Each row has a hidden stage along a path, written after it and counted from one end. A new block has a new path.
[ 164  -16 -374  112  101 -132  307   62  108   51  -89  237 -345 -325
  173  265  154 -175 -110 -138  201 -114 -132  -11 -164   77  -56 -174
   -1 -252  197 -230  -62  216   17   60  -59  143]  11
[ 106  250  216 -207  122  103 -206  190  -77 -346  163   -3  180  -36
  365  -52 -215  -39  -61   75  -82  398  -54  142 -311 -135  126   51
  221 -216   51 -273  247  102 -307  221 -262  166]  19
[  65   35  -17 -159  247 -169 -356   38 -152  -64  277   -6  -80  -62
   98  -22 -292  -49  -62   34  -75  209  -74   39  259 -283  174 -211
  254  230    8 -126   47   92  -34   79  -63  155]  5
[  33  -99   12    4  121   74  189  -61 -123 -186  158  157  170  157
  -14 -240 -266  280 -182  282 -103   14 -128 -109   77   26  236 -148
  169  105  -43  -33   39 -146  -11  -36 -173   81]  11
[-113 -194  113 -105  -19   84 -171  -72 -169  -58   97  -15  338  228
 -109 -287 -286  172  137  309  -53  -66  -22 -121  294 -170  152  -97
   28  230  -56   25   28 -146   14  -28   46  -15]  3
[ 121 -127  -48   15  140 -109  307   48   25  -52 -296  161  -76 -358
  169   31  124 -230   60 -101  399 -330   12 -301 -335 -103    6   35
  -69 -314  280 -314 -171   34 -112  132  -20  -58]  12
[ 377   22  -50   24  -79 -153  -17  354   16 -283  165 -377   93 -283
   75  164  228  -94    8 -223  -51  126  470 -331   95  133 -331 -117
 -201    2  284 -153 -248  -80 -155 -183  228  304]  28
[ -58 -327   87   87 -194  -79   22 -103  -70  234 -149    7  130   56
  -86  -91   29 -168  199   73   10  -31  -21  -53  238   92  -28 -240
 -131   -7   96  165  -91  124  239 -102  116 -102]  5
[-200  -83   13  -81 -242  254  -67 -167 -105   83  -19  387  219  274
   36   33 -208  150  218  396 -145   18 -363  395  111    9  108 -150
  126  -25  -54  -36  242  185  215  117 -212   93]  1
[  41  -38 -161  102  -44    6  -49  102  114  147  -98 -100 -238 -288
   20  187  128 -249  -47 -213  200  -41  108  -35 -143 -114 -117 -121
 -178 -163  267  -17  -44  311  -83   41  164    7]  15
[ 166  -49 -193   73   37 -154   64  102  117   48  -82  -57 -333 -312
   87  195  137 -290  -36 -267  170   13   62  -89  -57  -28  -63 -198
  -81 -217  227  -51  -72  241  -29   39   64   59]  12
[  23   -5  141  -37 -135  227   91    7 -246 -152  169  339  431   87
   -5  136  -47  406   61  337 -248  -73  -82  145  -77  144  -41  -57
   57  165  175 -286   14   -6   83  -66 -197  276]  29
[  46 -185   35  174 -255   14   85  167  -74   94 -129  -52  315  -84
 -149   30  230  -62   10  149    0 -184  321 -279  -18  296 -274  -53
 -341   84  261   -1 -160    9    0 -257  195  159]  23
[ 117 -176  217  136 -306  -33 -100   72 -167  144  -60  -28  253 -109
 -101  169  139 -114   69   62 -185   49  256   20  121  266 -304 -257
 -138  156  351   56 -232  206  225 -224   96  225]  27
[  64  -36 -192 -105  -17 -114  -83  111   89   11 -167    7 -101 -205
  215  162  116 -349  323 -139  250  -67  -40  -10  -54 -110  -95  -61
 -109 -331  136 -226   21  184  -57  158   65   47]  2
[   6 -134  298 -102   10  -31 -215  -58 -158 -112  202  -95   48   64
 -141 -141 -262  118  -24   76 -151  157   70 -136  353 -245  248 -187
  135  290   35  119   21  -35   31    0  -24   -7]  8
[ 300   53 -112  -94   79  -90  341   69   81 -434  198   60 -313 -308
  199  143  -44  160 -162 -143  104   22   20 -249  165 -249  114  -63
  218  -39   92 -276  -93 -178  -97  147  -82  153]  7
[ -90 -141 -157  134  -31  167  325   26   16  113 -254  226  192  -92
   55  -39  127  -18   22  153  282 -365  -79 -119 -418   81  -65   74
 -227 -259  184 -212  -21   81 -104   10   40  -70]  16
[ 324  237 -126 -158  195  -61  -21  319 -100 -452  280   73  129 -195
  237  227   29  133  -14    9 -113   74  110  -83 -169   78  -86  -20
   83  -32  181 -512    6  -82 -242   18 -172  468]  27
[ -34 -138  173  -95  155   42  120  -73 -178 -149  -13  251  264  130
   26 -239 -203  145   59  263    6 -108 -178 -128 -104  -26  287  -38
  111  -36   15 -159   85 -103  -38   70 -230  -30]  10
[ 108 -123 -224   98   25  -50  467    3   78    1 -219  304 -182 -288
  115  174  181  -86   -4  -50  276 -310 -114 -153 -227   60  -13  -61
  -65 -280  223 -256 -108   81   26   72  -67   27]  11
[  25  101  250 -145   21   21 -532  226 -222 -140  255 -140  367  178
  -35  -61 -164   -2   49  191 -334  339  161   44   23   94   51 -110
  -11  171   54  -25  227   98 -168  -77 -104  279]  23
[ 122 -134  118  152 -323  -29  -17  105 -114  114  -58   26  317  102
  -16  114  163 -149  117  132 -319  230  102  151   49  569 -264 -312
 -155  -72  200  118  -42  236  238 -249  -50  279]  25
[ 227 -211   63  219 -472   54  366  132   15 -118  -46 -105  399  188
  -63   13  282   58  125  109 -324  178  215  -94  130  722 -307 -262
 -286 -186  135  194 -105  -59  200 -345   32  231]  26
[  53 -253 -137   53 -241   40  423  -29  115  -55 -228   84   32 -106
   19   45  189   -5  247    1  247 -326   11 -255   73   18  -97  -25
 -210 -245  135 -101 -138 -104   75   11  132  -72]  3
[ -25 -159  126   67  -29  -10   35  -86  -80  173 -202  175  155  117
  146 -127  -79 -258  103  108  -52  184 -244  235 -189  250   67 -263
   50 -320   87   81   79  311  166   28 -207  -39]  13
[ -48 -124  371 -132   44   60   29 -172 -205  -66  -91  355   84  -53
   35  -35 -221   72   75  174   44 -105 -192   22  -84 -236  288  -59
  234   12  166 -168   31   86   83  199 -285  -48]  10
[  18    4  -69   49    2   92 -166  174 -228  -98  340   34  407  201
 -201  -66 -129  344 -196  409 -337   22  158 -101  172  246  -34 -139
  -60  453   24  -52   63 -113  -70 -282   -8  402]  24
[ -67 -344  102   61 -257  -10   16  -70  -43  157 -212  -99  324  162
  -31 -247  -17 -189  283  157   37  -19   24  -91  228  129  -88 -187
 -168 -104   36  190  -96   17  177 -108  161 -118]  2
[-134 -111  -95   54  -40  170  208 -202 -120  128   48  566  -55   84
 -119  168 -109  308  -69  288  -98 -194 -368  222   12   35  216 -188
  125  122   67  -94  147  180  220   46 -267  107]  10
[-114 -156  232  136 -333  170  -90   38  -51  195 -117  -99  411  255
   -4 -169   22 -159   93  186 -192  304   14  178  -92  336 -101 -159
 -202 -190   59  268  156  265   66 -132   19  -41]  19
[ 109  -59  235    1 -183   16  -19   68 -203  -17  -70  219  440  114
  136   95   73  -87  242  195 -287  191  -68  246 -162  465 -148 -207
   -6 -181  202 -119   24  209  181  -90 -249  260]  27
[  62 -111 -524  101 -192    1  125  136  213    5   80 -154 -160  -49
  -96  155  189   24   86  -73   94 -142  114 -190  322   50 -175 -155
 -305  -30    8   31  -10  -31  -19 -118  313  132]  2
[-158 -248  105  184 -285  218    3 -114  -23  262 -112   -9   96   77
 -238  -40  -19   33  -23  114  -26  -65   40   38   51   22  -14 -192
 -179   58  173  271  -13  231  139 -102  122 -106]  15
[-196 -124  312   64 -192  167 -282  -49 -157  308 -154   60  256   22
  -16  -51  -96 -184   27  178  -25  102  -19  225 -167  -44  -34 -105
  -50    9  211  101   69  393   66   15    4  -65]  18
[ 188  -71 -109    5    9 -205  229   53   84  -10 -148  140 -298 -345
  202  245  190 -290   94 -237  202  -32  -64  -77  -77   -8  -27 -135
  -12 -311  216 -200  -74  187   46  119  -49   36]  8
[ 270  -25 -330   10   60 -124  250  122   94 -293  191 -136 -117 -166
  191  -57  -79   53 -171  -20   92   62   90 -259  311  -77  -65 -153
  108   17  -11 -139 -179 -227  -76  -34  120  194]  3
[ 211  -73 -200   58  149 -266    5  187   95  -11  -37 -223 -225 -280
   96   21  114 -346  -46 -267  186   50  177 -278    0   -8  -59 -180
 -126 -174  168  -37 -121   99 -126  -35  155   46]  11
[ -23  193   11 -159   88   75 -536  246 -186 -105  336   32  167   58
 -112  186  -99  142    0  173 -266  123  107   71  -17  -39   66  -54
  -40  287   91 -193  286  148 -217  -23  -99  375]  23
[ 132   65  -46   12  -31 -124 -247  342    9   10  -23 -203   43 -269
   72  184  220 -339   35 -130   68   72  318 -163 -155   77 -231  -20
 -259  -89  264 -153   -5  197 -225  -65  160  212]  22
[-223 -228  173    9  -56   71 -254 -131 -156  306 -112  158   16   -3
 -300   51  -63  -30  137   97   44 -244  -32   -6   27 -189  160 -150
 -127  186  217   82   55  277  111   11   25  -98]  11
[-110  -14   87  -31   69  175 -357   14 -119   -7  244 -131   96  119
 -178 -141 -298  180 -157  144 -125  113   59    2  103 -253  182 -138
   30  279   38  108  132   94 -134  -13   35   41]  15
[  22   24   90 -132  294 -112 -409   47 -171  -51  218  -58  -31  -14
    6 -112 -313  -64 -106   39  -80  197  -17  -13   86 -244  247 -202
  191  185   52  -44   95  130 -115   68  -99  102]  11
[ 265   45 -216  -14  180  -43  300  130  103 -369  139  -31 -251 -283
  117   41  -31  127 -240 -124  171  -77  102 -342  -16 -184   87  -42
   86  -70  116 -237 -102 -171 -222   76  -13  138]  12
[ 113   22 -275   63  227 -164  -68  162   53  118  -92  -25 -200 -328
  203   95   55 -377  -97 -169  258   -9   10  -34 -263  -56  -89 -135
  -49 -219  221 -190  -62  286 -150   64   64   83]  14
[   7   34 -243   66   23   58 -177  190   97   64   92 -220 -204 -273
  -93  164   83  -67 -151 -170  184 -107  236 -181  -61 -263  -87  -30
 -231   71  219  -61   -1  174 -254   -8  276   63]  16
[ 272 -115  -85  143 -119  -67  426  187  -64 -120 -127  102  371 -174
  203   70  279  -56   64   88   29 -125  139 -181 -203  458 -356  -65
 -168 -213  275 -301 -285  -80   37 -195   24  245]  28
[-131 -172   80  -37  -11   -4  -11 -112 -139  169  -85  339  118  134
  -24   17  -32  -48  231  169  -62  -48 -296  148  -42  102  185 -169
  -12 -101   50  -49  178  217  163   50 -195  -30]  8

Each row has a hidden stage along a path, written after it and counted from one end. A new block has a new path.
[-171  441  302    7  202 -155 -156  271  179 -399   88  345 -127  165
  105  269 -245  184  191  420  314  133  127   76  167  -88  -67   67
 -119  159  -68 -498   39  -76  356  -32    5 -118]  12
[ -41 -351  272  -59  249 -436 -349  -52  267  -94 -246  348 -377  479
 -428 -361 -396  -16 -437  192 -561  252  364  323 -343  200  300  412
  122 -428 -244  587 -139  362  319   58 -171 -141]  3
[ -81 -122  -55  141   51  375  121  -89  -42  172  541 -450  340   44
  426 -112  134  -95  -80 -312   88  -24 -337 -113  223  359  538 -116
  -89   82  169  -76 -278  239  163 -158 -135  699]  0
[-221  -48 -132   50 -328  656  367  163  -34  136  723 -625  639 -179
  714  253  364 -351  213 -110  441   47 -397 -338  398  255  385 -369
 -231  392  275 -765  -39   37 -107 -256  141  257]  19
[  61   10 -255  161 -215  265  316   57   84  221  189 -189  415  -64
  345   17  383 -236  128  -62  323  -92 -107   29   81 -117  179 -267
   -8   67  130 -126    6 -135 -200   71  -37  -79]  17
[ 201 -333 -152 -201 -214 -486 -193  -40  428  268 -280   26  338   74
 -228 -321  240 -381 -247   83 -294  -45   88  277 -304 -416  225  -13
  148 -428   16  653  146   62  -30  261   64 -161]  18
[-115   50  100  -22  120 -482  -30    1   55    4 -630  387 -205  162
 -468 -389 -138   24  -33  480 -335  -73  340  346 -480  -89  395  327
  372 -438   38  360 -137  255  -90  233 -332 -619]  20
[-192  141  160 -150  250  -12 -101  127  233   70 -123  259 -202  109
   18  -33 -204  -18  101  562  100   35   35  202  -42   39  388   91
   96   63  146 -211 -315  298  372    2 -216 -263]  0
[-186  281  173  250  118  130  127  104 -110 -324  446  -18   54   77
  268  185  -35  181   82  -58  271   60   12  -87  253  216  166   83
 -196  147    9 -406  -53  -22  110 -230  -33  358]  8
[ -86   52  483  -33  500 -642 -338   49  211 -323 -505  614 -599  558
 -560 -284 -653  258 -280  457 -546  173  519  374 -390   94  130  494
  172 -458 -358  436 -182  305  337  185 -387 -384]  3
[ 234   -2   66  -18  150 -431  -43  109  389 -233 -134  283  -82  274
 -209 -199 -383   71 -158  188 -109  144  349  110 -220 -296 -102  164
  -55 -205 -321  371  -84   33  211  169 -146 -148]  15
[ -30  -13   39  101   -5  -73  116   15   15   -8   -3 -125  233  194
   56 -158   -9  -74  -55  -63 -159  -23    2   42  -91   47  207  -39
   83 -210 -105  110  -28   69 -122  159 -217  -15]  19
[-117 -151  -28  197 -142  291  370   60 -130   13  257 -268  278   93
  190 -102   93 -153  -30 -182    6   48  -32  -96   17  305  378  -34
   -6    3   -1 -137  -99   92 -275  -79 -189   73]  19
[ 140  200   83   -2  225 -824 -361  -40  284 -283 -320  462 -204   73
 -447 -344 -193  276 -123  362 -112   -7  393  260 -311 -383  148  451
   68 -394   41  537  -56  118  397   77   30   11]  12
[  81   13  110  -53  158 -368   27   56  209 -128   26   81  -31  -10
 -211 -215 -143   85 -145  235  -91  -16  273    6 -151 -100  365  302
 -130 -166   71  220 -240  232  174 -145  -92  174]  2
[  16 -228   21 -265  -17  -97 -208   51  454  284   57   14  200  138
   95   16  115 -372 -167  143  -86   29  -95  240   15 -189  238 -136
  -20  -91   15  179   -2  133  237   85   18   20]  2
[-319  106  381 -180  119   15 -457  127  228  116   55   66  156  375
  285  336  117 -264   -6  158  -78   38 -294  331  272  106  119 -290
   65  -32  -48 -330  233   -8  294  196  -30   -2]  2
[ 288 -445   12 -411  -55 -728 -381    2  710  128 -136  166  172  167
 -358 -218  -27 -368 -475  113 -450   75  228  291 -274 -556  101  132
  -80 -442 -181  842  117  155  252  134  155   81]  5
[  71  171   50   74   -4 -219  -47   83  161 -116   66  -27  265  100
  104  -15   77   -1   22   34   89  -29   25   37   38 -177   32  -72
  -61 -114  -34   -5  101 -111   72  123    0   96]  16
[-137  151  226  130  395 -145   49   53   33  -62 -430  550 -525  329
 -298 -214 -339  197  -20  454 -125   21  371  380 -288  156  303  322
  248 -191  -88  137 -334  229  114  117 -490 -507]  1
[ -17  -52   23   22   13  251  166   89  185  154  310 -117  250  155
  334  171  119 -229  -49 -119  106  -12 -126   82  184   13  134 -231
 -119   77  -95 -111  -45  -19  -15   16 -142  157]  3
[-117   24  126   78  -11   79   18  149  108 -218  379   84   69  115
  165  168  -19  -32  -38  -23  212  164   40   18  192   85  134   64
 -179  149  -43 -237   38  -24  146 -199   68  253]  10
[-374  211  336  133  257  208 -146   59 -120  -76  179    0  -69  278
  258  108  -64   80   67  131   39   55 -157  110  209  484  379   -1
   49   50   83 -446 -124  170  264  -51 -202  142]  1
[-285  267  251  -45  149 -114 -362   40   82  -53  168  -44   84   49
  220  134  132   15   92  317   95  -17 -147   87  195  139  352    9
  -49  -29  284 -379   10  150  411  -86  135  157]  3
[-301  107  284 -130  184 -295 -173   30   20  -60 -251   85   17  270
 -124 -144 -244  -33  -13  262 -387  -24  -32  192 -174   92  360  118
  257 -295  -69   37  -93  325   79  207 -318 -176]  22
[ -90 -313  139 -200  -58 -115   23  159  299  151 -343  257   24  419
 -187  -76 -170 -399 -187  182 -386  130  136  348 -257  -76  110  -56
  238 -234 -345  250   63  105 -190  317 -324 -593]  20
[ 195 -172  -40 -149   51 -210   62   31  377  136   99  -42  200   43
  -35 -152  -19 -177 -207   26 -107  -45   77   79  -89 -260  246   23
 -118 -146  -43  371 -174  159  111   13 -113  222]  2
[-159  -39  -29   28   59  316   13   55  234  335  -69  263  -74  284
  271  186  152 -294   55  212  138   36  -51  433   50    9   89 -242
  161   37  -67 -108  -24  -15   61  200 -179 -523]  4
[ 206  138  -87  178  192 -335  196  -43  136 -215   94  143  -32    9
 -119 -242 -185  245  -99   -7   37  -60  301   19 -160 -253  124  282
 -117 -191  -94  409 -256   92  101  -47 -159  243]  8
[ 132    7  -51    8  -46 -218  -47  100  309  -44   16  220  107   65
  -26  -30   74  -83  -54  106  165   42  146  180  -36 -303   46   31
  -49  -51  -29  167   62  -93  120   47   51  -11]  13
[ 109  -30 -120  124  -17 -181  -87  -70  168  -60  240   10  178   14
   64 -145  123   10 -120 -137  113   19   27   83   15 -144  198  100
  -77 -112   65  285  -15   18  206  -59  110  401]  11
[-107  153   44   46   52  -40  199  141   69  -44 -190  158  -37   99
  -18  -81 -120  -13  141  395   63    8  182   97 -160  -26  206   56
  118  -55    3 -162 -152  104  -58  106 -237 -509]  19
[-150 -258    4   19 -219  225  -11   17   50  149  327 -394  479  183
  340    5  230 -364 -106 -246 -100   90 -281  -18  138  237  300 -244
    6  -55   -3 -108  122   66  -63   45   27  198]  19
[-385 -119  268  183   57  336 -224  -49 -182  135  253 -134  111  358
  287   61  248 -157 -124 -235 -109   69 -307  228  244  639  500 -100
  133  -46   97 -219   67  104  100  -31 -125  342]  1
[   9  221   27   39   81 -193  -95  128  256  -99 -115  390  -76  113
   -8   47  -20   32   95  325  250   38  170  261  -31 -265   -4   43
   35  -10  -13  -35   24  -98  206  106  -22 -262]  13
[ 152  -30 -111  127  -75 -170  -35  -11  191   22   55   28  231   84
   46 -137  189  -75  -83  -86   89   -9   56  144  -36 -186  106  -24
   -3 -152    2  263   75  -98   51   96   34  127]  15
[-193  339  206  -72  274 -267 -234   61  133  122 -419  402 -159  116
 -119  -38   59   44  137  531   25 -180   34  433  -99 -115  351   66
  268 -167  209  -47 -104  120  217  199 -256 -319]  0
[ -54  -42  -14  130  150  -99  -75  -92  114  -21   62  114 -150  134
   -8 -191  -68   53 -107  153  -36   80  167  148 -112  105  306  220
   18 -167   57  192 -203  228  260  -67  -35  -29]  5
[-317  -21   12  128  -83  311 -290 -154 -123  325  410 -404  427   -1
  497   56  630 -225   15 -205  134 -112 -521  132  344  407  632 -227
   65  -11  481 -266   80  102  208 -100  162  571]  1
[  -8  -61  224 -208   88 -389 -189  166  414  -82 -148  372 -101  236
 -220   59 -147 -149 -173  331 -156  107  275  284 -120 -244   46  137
  -48 -169 -179  171   69   56  161   59  -30 -250]  5
[ 103  196 -169  165 -150  -63  169   76   68 -109  356  -97  337 -301
  171   -8  351   49  116    5  486  -94   34 -107  138 -206  282   58
 -214  116  337 -144  -12 -115   44 -248  207  406]  13
[-203  -26  152 -169   41   60 -312   73  299  300  -41  126  129  266
  232  214  222 -349  -13  198  -12   -3 -217  401  140  -27  176 -269
  122  -45   31 -126  133   16  210  202  -41 -179]  2
[ -66   99  154 -185   -8 -362 -158  195  332   89 -549  439   -1  252
 -206   28   23 -232   56  507 -110  -25  181  439 -219 -352    3  -75
  254 -236 -111   63  185  -79  -60  387 -167 -771]  18
[  82  112  -77  158  -25  185  364  209  155 -117  202   81   76   36
  192   60  -65   -6  120  140  388   90  172  -54   49  -86   20  -43
 -147  201  -68 -250 -132  -93  -24  -55 -109 -165]  15
[-196  -51  201  104   -4   51 -166   33   -3  -97  181 -194  219  359
  221  -16  -34 -104  -83 -107 -171  154 -136   19   97  326  172 -101
   39 -130 -128 -148  112   67  100  105  -52  100]  18
[-157   19  -34  187    9  391  104   42   67   76  322   59   81  224
  415  231  123 -148   40 -118  257   87 -124  189  225  122   57 -194
  -18  145  -95 -220   11  -74   57   12  -75   -2]  8
[ 112 -106 -430  131 -196  154  227  -57  193  230  275   21  201 -265
  197  -94  406 -169   41    5  452  -55   23  113    7 -240  345   18
  -61  100  326  144 -146   13   46 -184  166  114]  10
